Below are the code and all the weights of a small trained network. Each question names an input and a class and asks about switching units off, where a switched-off unit gives its printed mean instead of its output.

import numpy as np


def w(rows, s, z=0):
    codes = np.array(rows[::2]) - 128.0
    scale = np.full(codes.shape[1], s)
    scale[-1] = z or s
    return codes * scale


def f(y):
    return np.maximum(y, 0)


def log_softmax(a):
    a = a - a.max(-1, keepdims=True)
    return a - np.log(np.exp(a).sum(-1, keepdims=True))


def net(x, mask):
    res = np.array(x, float).reshape(1, 2) / 4 @ E
    y = f(res @ A[0][:, :-1].T + A[0][:, -1])
    res = res + np.where(mask, y, B[0][:, -1]) @ B[0][:, :-1]
    return log_softmax(res[-1] @ U[:, :-1].T + U[:, -1])


A, B = {}, {}
E = w([
[185,125,117,53,107,79,182,130,243],'x0',
[102,97,124,110,128,249,89,117,154],'x1',
],0.016)
A[0] = w([
[114,132,89,127,126,122,134,115,138,144],'n1',
[126,128,125,122,126,182,127,121,134,3],'n2',
[142,158,153,112,123,142,93,105,134,57],'n3',
[115,126,115,125,140,251,120,136,146,136],'n4',
[104,148,136,114,117,189,86,116,112,35],'n5',
[115,108,143,140,121,79,98,123,70,202],'n6',
[127,133,130,132,133,136,139,121,149,249],'n7',
[127,107,132,162,121,76,121,134,39,183],'n8',
[136,100,124,160,141,235,147,134,94,63],'n9',
[125,125,129,130,124,235,118,121,136,252],'n10',
[115,119,121,111,139,103,92,128,162,216],'n11',
[114,134,135,122,134,125,121,137,107,217],'n12',
[126,155,118,158,146,79,132,125,28,153],'n13',
],0.025,0.0044)
B[0] = w([
[129,143,125,131,183,128,162,136,164,138],'n1',
[38,113,122,98,64,132,83,115,173,172],'n2',
[80,131,142,129,109,134,126,113,160,141],'n3',
[149,122,166,130,239,220,95,130,86,252],'n4',
[171,224,130,101,97,87,38,137,170,201],'n5',
[65,119,99,122,92,114,160,127,131,195],'n6',
[213,122,130,150,133,124,179,141,81,152],'n7',
[68,115,133,177,132,126,167,125,103,220],'n8',
[197,255,152,112,172,90,14,161,152,228],'n9',
[97,63,87,115,42,200,103,120,142,243],'n10',
[162,115,136,127,96,82,161,118,136,156],'n11',
[117,104,52,106,20,102,144,91,147,157],'n12',
[101,138,132,170,190,134,162,123,44,230],'n13',
],0.038,0.032)
U = w([
[39,59,80,92,1,134,147,85,171,116],'0',
[61,112,119,121,163,112,124,101,149,11],'1',
[160,182,143,70,124,181,46,138,137,168],'2',
[161,44,153,89,131,191,154,96,116,77],'3',
[77,174,85,203,138,60,174,115,34,170],'4',
[182,117,137,125,122,80,189,119,117,247],'5',
[58,126,171,82,118,148,128,91,166,2],'6',
],0.0096,0.0035)

Each question gives the input, the list of numbers given to net, and the class t.
The units are the neurons (one row each of A and B). Each row of codes is followed by its name. A weight is (code - 128) times the scale printed after its matrix; where a second scale follows, it is the last column's (A, B and U).
mask holds one flag per neuron, in row order. A switched-off neuron (its flag False) gives its mean, the last column of its row in B, instead of its output. The means were averaged over made-up inputs and are rounded, as every weight is.
A unit's drop is (log p(t) with every unit on - log p(t) with that unit switched off) / (log p(t) with every unit on - log p(t) with every unit switched off).
unit that matters most: the unit with the biggest drop
top k neurons: the k neurons with the biggest drops, biggest first
drop of u: that unit's drop, to one decimal
input [2,-1], class 5: top 2 neurons -> (n10 n9)
input [5,-7], class 4: top 2 neurons -> (n10 n4)
input [8,5], class 3: top 2 neurons -> (n9 n5)
input [6,0], class 5: top 2 neurons -> (n10 n4)
input [8,8], class 3: top 2 neurons -> (n9 n4)
input [2,0], class 5: top 4 neurons -> (n10 n9 n4 n13)
input [5,4], class 3: top neuron -> (n9)
input [7,0], class 5: top 2 neurons -> (n10 n4)
input [3,-4], class 5: top 2 neurons -> (n10 n13)
input [5,-1], class 5: top 4 neurons -> (n10 n4 n9 n13)
input [8,7], class 3: drop of n4 -> 0.2
input [5,5], class 3: drop of n9 -> 0.8
input [5,-2], class 5: drop of n10 -> 0.5
input [7,7], class 3: unit that matters most -> n9
